Below are the code and all the weights of a small trained network. Each question names an input and a class and asks about switching units off, where a switched-off unit gives its printed mean instead of its output.

import numpy as np


def w(rows, s, z=0):
    codes = np.array(rows[::2]) - 128.0
    scale = np.full(codes.shape[1], s)
    scale[-1] = z or s
    return codes * scale


def f(y):
    return np.maximum(y, 0)


def log_softmax(a):
    a = a - a.max(-1, keepdims=True)
    return a - np.log(np.exp(a).sum(-1, keepdims=True))


def net(x, mask):
    res = np.array(x, float).reshape(1, 6) / 4 @ E
    y = f(res @ A[0][:, :-1].T + A[0][:, -1])
    res = res + np.where(mask, y, B[0][:, -1]) @ B[0][:, :-1]
    return log_softmax(res[-1] @ U[:, :-1].T + U[:, -1])


A, B = {}, {}
E = w([
[36,169,170,115],'x0',
[105,64,82,105],'x1',
[106,151,253,72],'x2',
[146,135,174,158],'x3',
[67,156,212,36],'x4',
[226,145,176,196],'x5',
],0.0063)
A[0] = w([
[159,44,112,52,202],'n0',
[254,112,109,205,254],'n1',
[65,48,141,115,63],'n2',
[80,190,127,212,62],'n3',
[2,83,44,130,245],'n4',
[48,70,118,50,242],'n5',
],0.0063,0.0024)
B[0] = w([
[147,83,72,226,184],'n0',
[229,23,56,194,253],'n1',
[189,41,138,187,153],'n2',
[165,112,161,255,147],'n3',
[150,51,50,180,229],'n4',
[140,143,58,162,220],'n5',
],0.0068,0.0056)
U = w([
[113,82,56,155,251],'0',
[4,212,201,2,5],'1',
],0.0064,0.0032)

Each question gives the input, the list of numbers given to net, and the class t.
The units are the neurons (one row each of A and B). Each row of codes is followed by its name. A weight is (code - 128) times the scale printed after its matrix; where a second scale follows, it is the last column's (A, B and U).
mask holds one flag per neuron, in row order. A switched-off neuron (its flag False) gives its mean, the last column of its row in B, instead of its output. The means were averaged over made-up inputs and are rounded, as every weight is.
A unit's drop is (log p(t) with every unit on - log p(t) with that unit switched off) / (log p(t) with every unit on - log p(t) with every unit switched off).
The circuit of an input: a set's keep is (log p(t) with only the set's units on - log p(t) with every unit switched off) / (log p(t) with every unit on - log p(t) with every unit switched off). Starting from all 6 units, units are removed one at a time, each time the one whose removal leaves the highest keep (on an exact tie, the one counted first), for as long as the keep stays at least 0.8.
circuit, biggest first: the units of the circuit, biggest drop first
top k neurons: the k neurons with the biggest drops, biggest first
drop of u: that unit's drop, to one decimal
input [0,-8,8,2,-3,3], class 1: circuit, biggest first -> n4, n0
input [0,-6,-1,5,6,-2], class 1: circuit, biggest first -> n1, n4
input [6,3,8,-6,0,-8], class 0: circuit, biggest first -> n4
input [5,2,6,3,6,-7], class 0: top 3 neurons -> n5, n2, n4
input [-2,-1,5,-7,4,7], class 1: circuit, biggest first -> n4, n1, n5
input [-5,-6,6,8,-1,-7], class 1: circuit, biggest first -> n1, n4
input [4,5,5,-7,6,-4], class 0: circuit, biggest first -> n4, n5
input [3,-5,0,-5,2,-3], class 1: top 2 neurons -> n1, n0
input [5,3,3,4,3,5], class 1: top 2 neurons -> n1, n4
input [5,-3,0,-4,3,2], class 1: drop of n4 -> 0.1
input [8,-5,5,-4,-5,5], class 1: drop of n1 -> 0.3
input [-2,-1,7,4,5,8], class 1: drop of n5 -> 0.1
